Rows with their classes:
[-5.86 -0.35  0.21  1.34 -0.53 -1.96 -1.36  1.35 -0.57 -2.43  0.55  0.56
  0.31  1.10  3.12 -0.49  1.18  1.40  0.18  0.51 -0.25  0.45 -0.35 -0.69
 -0.48 -2.81  0.59 -0.51  0.10 -0.48 -0.47 -0.44  0.69 -0.53  0.32  0.06
  1.30 -0.40  0.84 -0.10  0.14 -0.28  0.90  0.40 -1.20  0.70  0.29  2.82
 -0.79  0.70  2.87 -0.52  1.82  1.29  1.17 -0.63 -0.46 -0.51  0.90  0.53
 -1.53  2.16  0.41 -0.50  1.91 -0.81 -0.17  1.30  3.93]
J112
[ 1.52 -1.37  0.97 -0.55 -0.46  0.08  2.20  0.16 -2.16 -5.13  0.60 -0.59
  0.74  1.63 -1.39 -1.00 -0.48 -2.34 -1.11 -0.71  0.46  2.58  1.55 -0.36
 -0.79 -6.37  0.36  0.21 -0.55 -0.26 -0.82 -0.28 -0.22  0.83 -1.62  0.43
 -1.79  2.14  4.51  0.03  0.55 -1.12 -0.86  1.90 -1.56  0.18 -2.95 -3.88
  0.84  2.41  1.18  3.15  3.03  0.78 -0.60 -1.24  4.63 -0.14  1.05  0.37
 -1.03  3.92 -1.63  3.24 -0.05  3.23  0.21  1.43  5.13]
J832
[-4.43 -0.18  0.40  1.23 -0.40  0.19 -1.48  1.33 -0.92 -2.69  0.31 -0.26
  0.42  1.57  2.95 -0.79  0.80  1.40  0.33  0.33 -0.58  2.02 -0.62  0.12
 -0.52 -4.99  0.14 -0.21 -0.35 -0.25  1.03 -0.09  0.55 -0.51  0.94  0.39
  1.87 -0.60  1.55 -1.15  0.35 -0.08  0.74  1.61 -0.72  0.16 -0.23  0.89
  0.27  1.57  1.77 -0.10  0.86  1.29  1.16 -1.36 -0.40 -1.45  2.19 -0.79
 -0.74  0.72 -0.06 -0.33 -1.12 -1.82 -0.05  0.43  3.72]
J112
[-4.99  0.56 -0.21  1.52 -1.35 -1.20 -0.96  1.86 -1.54 -3.08  0.54 -0.13
 -0.42  2.05  4.99 -1.09  0.89  1.29 -0.36  1.05 -0.39  1.18 -0.15 -0.12
 -0.80 -3.85  0.92  0.23  0.47 -0.33  1.10 -0.55  1.67  0.48  1.09  0.06
  2.16 -0.07  2.76 -1.31  2.31 -0.63  1.20  0.05 -1.86  0.05  0.09  0.94
 -0.06  1.07  2.49 -0.17  1.54  2.20  0.82 -2.44  1.50 -0.18  0.84 -0.27
 -2.15  1.97 -0.02  0.13 -0.35 -0.04 -1.04  1.38  5.39]
J112
[-1.50  1.43 -0.84 -1.14  0.12  0.63 -0.30 -0.65  0.86  4.68 -1.14  0.00
 -0.22 -1.58  0.58  0.11  0.54  1.61  0.61  0.47 -0.38 -3.97 -0.41  0.72
 -0.36  4.47 -0.32  0.26  0.92  0.50  1.07 -0.03 -0.27  0.08  1.29  0.19
  0.31 -1.14 -4.38 -0.24 -0.16  1.03 -0.06 -1.30  1.73 -0.06  1.12  0.64
 -1.08 -1.46 -1.76 -1.73 -3.14 -0.55  0.55  0.52 -2.34  0.45 -0.94 -0.25
  1.55 -3.87  0.54 -1.73  0.49 -1.48 -0.27 -0.94 -3.69]
J297
[-3.38 -0.29  0.01  0.93 -0.29  0.46 -0.22  0.72 -1.17 -1.84  0.34  1.14
  0.43  0.42  1.25 -1.20  0.56  0.88 -0.06  0.72 -1.03  0.58 -0.07  0.04
 -0.84 -2.00  0.53  0.49 -1.39  0.44  1.36 -0.26 -1.11 -0.02  1.50  0.34
  1.31 -1.39  0.74 -0.71  0.04 -0.20  0.93  0.09 -0.53 -0.50 -0.50 -0.67
  0.71  0.67  1.64 -0.27  1.25  1.15  0.43 -2.29 -0.86 -0.13  1.22 -0.75
 -0.52 -0.29 -0.25 -0.31 -0.48 -2.08 -0.81  0.50  1.79]
J112
[-3.17 -0.32  0.45  0.98 -0.84  0.24 -1.13  1.16 -0.81 -2.71  0.40  0.51
  0.46  0.97  1.69 -0.46  0.17 -0.02 -0.12 -2.45 -0.08  0.77  0.08 -0.10
 -0.82 -3.65  0.48 -0.65 -0.83 -2.14 -0.12 -0.33  0.33 -0.07 -0.04 -0.08
 -0.20  0.29  2.40 -0.86  0.62 -0.42  0.15  0.90 -1.84  0.39 -0.84  1.14
  0.16  0.33  1.46 -0.07  2.44  3.49  0.49 -0.07  0.41  0.87  0.00 -1.27
 -0.83  2.92  0.69  0.96 -0.35  0.50 -1.41  0.06  3.85]
J112
[-7.90 -0.48 -0.02  1.28 -0.55 -0.22 -1.32  1.99 -1.88 -3.16  1.41  1.19
  0.55  2.14  3.72 -1.88  1.57  2.84  0.86  1.63 -0.81  0.29 -0.54  0.42
 -1.27 -5.41  0.02  0.39 -0.98 -0.33  1.35  0.12  0.05 -0.14  2.60  0.80
  3.75 -0.59  2.63 -1.33  0.69 -1.25  2.59  0.27 -1.33  0.47  0.29  0.83
  1.01  0.48  3.36 -0.02  1.41  3.10  1.77 -3.48 -1.56 -0.51  1.47  0.10
 -3.78  0.68 -0.03 -1.49  0.02 -4.13  0.12  2.01  5.42]
J112
[ 2.13  0.67 -0.92 -1.34 -0.26  0.12  0.49 -0.91  0.71  3.91  0.03  0.23
  0.56 -0.93 -0.04 -0.17  0.56  1.39  0.03  0.54 -0.77 -1.98 -1.00  0.42
 -0.31  4.62 -0.36  0.46  0.88 -0.25 -0.07  0.22 -0.61 -0.01  1.90  0.54
  2.10 -0.76 -3.29 -0.07 -0.50  0.97  0.18 -0.59  1.67 -0.17  0.43 -0.30
  0.51 -1.88 -1.88 -1.15 -0.91  0.41  0.11  0.00 -1.58  0.29 -1.19 -0.07
  0.92 -4.08  0.49 -2.13  0.01 -2.24  0.49 -1.53 -5.01]
J297
[ 0.13  1.30 -0.89 -1.79  0.74  0.04  0.61 -0.42  1.28  5.30  0.42 -0.01
  0.70 -1.45  0.26 -0.14  1.01  1.99  1.31  1.51 -0.31 -1.66 -0.53  0.27
 -0.57  5.28 -0.25  0.51  0.06  0.86  1.25 -0.12 -0.06  1.27  2.56 -0.16
  1.70 -1.41 -5.13 -0.11 -0.51  0.76  0.27 -1.44  2.11 -1.02  0.84 -0.26
 -0.68 -1.01 -1.43 -1.49 -2.68  0.31  0.26 -0.95 -2.55  0.39 -0.45 -0.21
  1.49 -4.76  0.84 -3.50 -0.21 -4.16 -0.12 -1.37 -4.36]
J297
[ 0.27  1.29 -0.88 -1.37  0.20 -0.09  0.51 -0.67 -0.04  3.31 -0.62  0.54
  0.44 -0.56  0.26 -0.62  1.18  2.14  0.76  1.93 -0.08 -1.25 -0.02  0.53
 -0.78  3.68 -0.30  1.04  0.54  1.04  1.86  0.22  0.67  1.41  2.46  0.46
  2.35 -0.57 -3.68 -0.37 -0.03  0.56  0.43 -2.24  1.22 -0.37  0.70 -1.03
  0.67 -0.60 -2.30 -1.04 -2.19  1.32  0.11 -1.92 -2.73  0.45 -0.96 -0.50
  0.03 -4.72  0.82 -2.72  0.22 -4.65  0.23 -0.92 -3.21]
J297
[-5.12  0.24  0.31  1.07  0.51 -0.72 -1.10  1.54 -1.66 -2.36  1.14  0.11
  0.85  1.39  1.73 -0.94  0.59  1.26  0.22  1.61  0.27  1.17 -0.58 -0.63
 -0.88 -2.48  0.42  0.67 -0.72  0.44  1.01 -0.20  0.55 -0.10  1.27  0.22
  3.34  0.12  2.45 -0.48  1.33 -1.03  0.77 -0.05 -1.16  0.05 -0.53 -0.10
  0.71  1.65  1.92 -0.65  1.59  2.38  1.10 -3.70 -0.90 -0.46  1.12  0.23
 -1.86  0.82  0.05 -1.23 -0.10 -1.12 -0.10  1.12  4.50]
J112
[-3.88 -0.12 -1.23 -0.06 -0.30 -0.33  0.45  1.64 -1.34 -2.58 -0.20  0.17
  1.28  1.87  1.68 -1.78  0.69  0.15  0.39  1.77 -0.44  2.98  0.49  0.02
 -1.19 -3.07 -0.16 -0.76 -0.71 -0.64  0.91 -0.01  0.04  0.05  1.49  0.94
  1.85  0.22  1.68 -0.92  0.75 -0.38  1.13  0.12 -0.85 -0.03 -2.12 -2.03
  0.66  1.56  2.27  0.53 -0.50  2.66  0.79 -3.72 -0.20 -0.38  1.09 -0.52
 -1.81 -0.97  0.12 -1.02 -0.40 -2.17 -0.33  1.40  3.92]
J112
[ 0.45 -0.35  0.35 -0.35 -0.04 -0.11  1.88  0.69 -1.69 -2.85  0.67 -0.27
 -0.12  1.28 -1.71 -1.13 -0.03 -1.27 -0.92  0.18  0.10  2.15  1.03  0.00
 -0.50 -3.42  0.03 -0.10 -0.70 -0.17  0.03 -0.26  0.39 -0.77  0.62 -0.07
  0.26  1.23  3.50 -0.76  1.16 -0.60  0.12  1.10 -1.09  0.18 -2.84 -3.59
  1.33  2.76  1.49  2.22  2.25  1.24 -0.51 -2.78  1.09 -0.04  1.01  1.47
 -0.77  1.27 -0.59  0.98 -0.44 -0.21  0.51  0.38  2.24]
J832
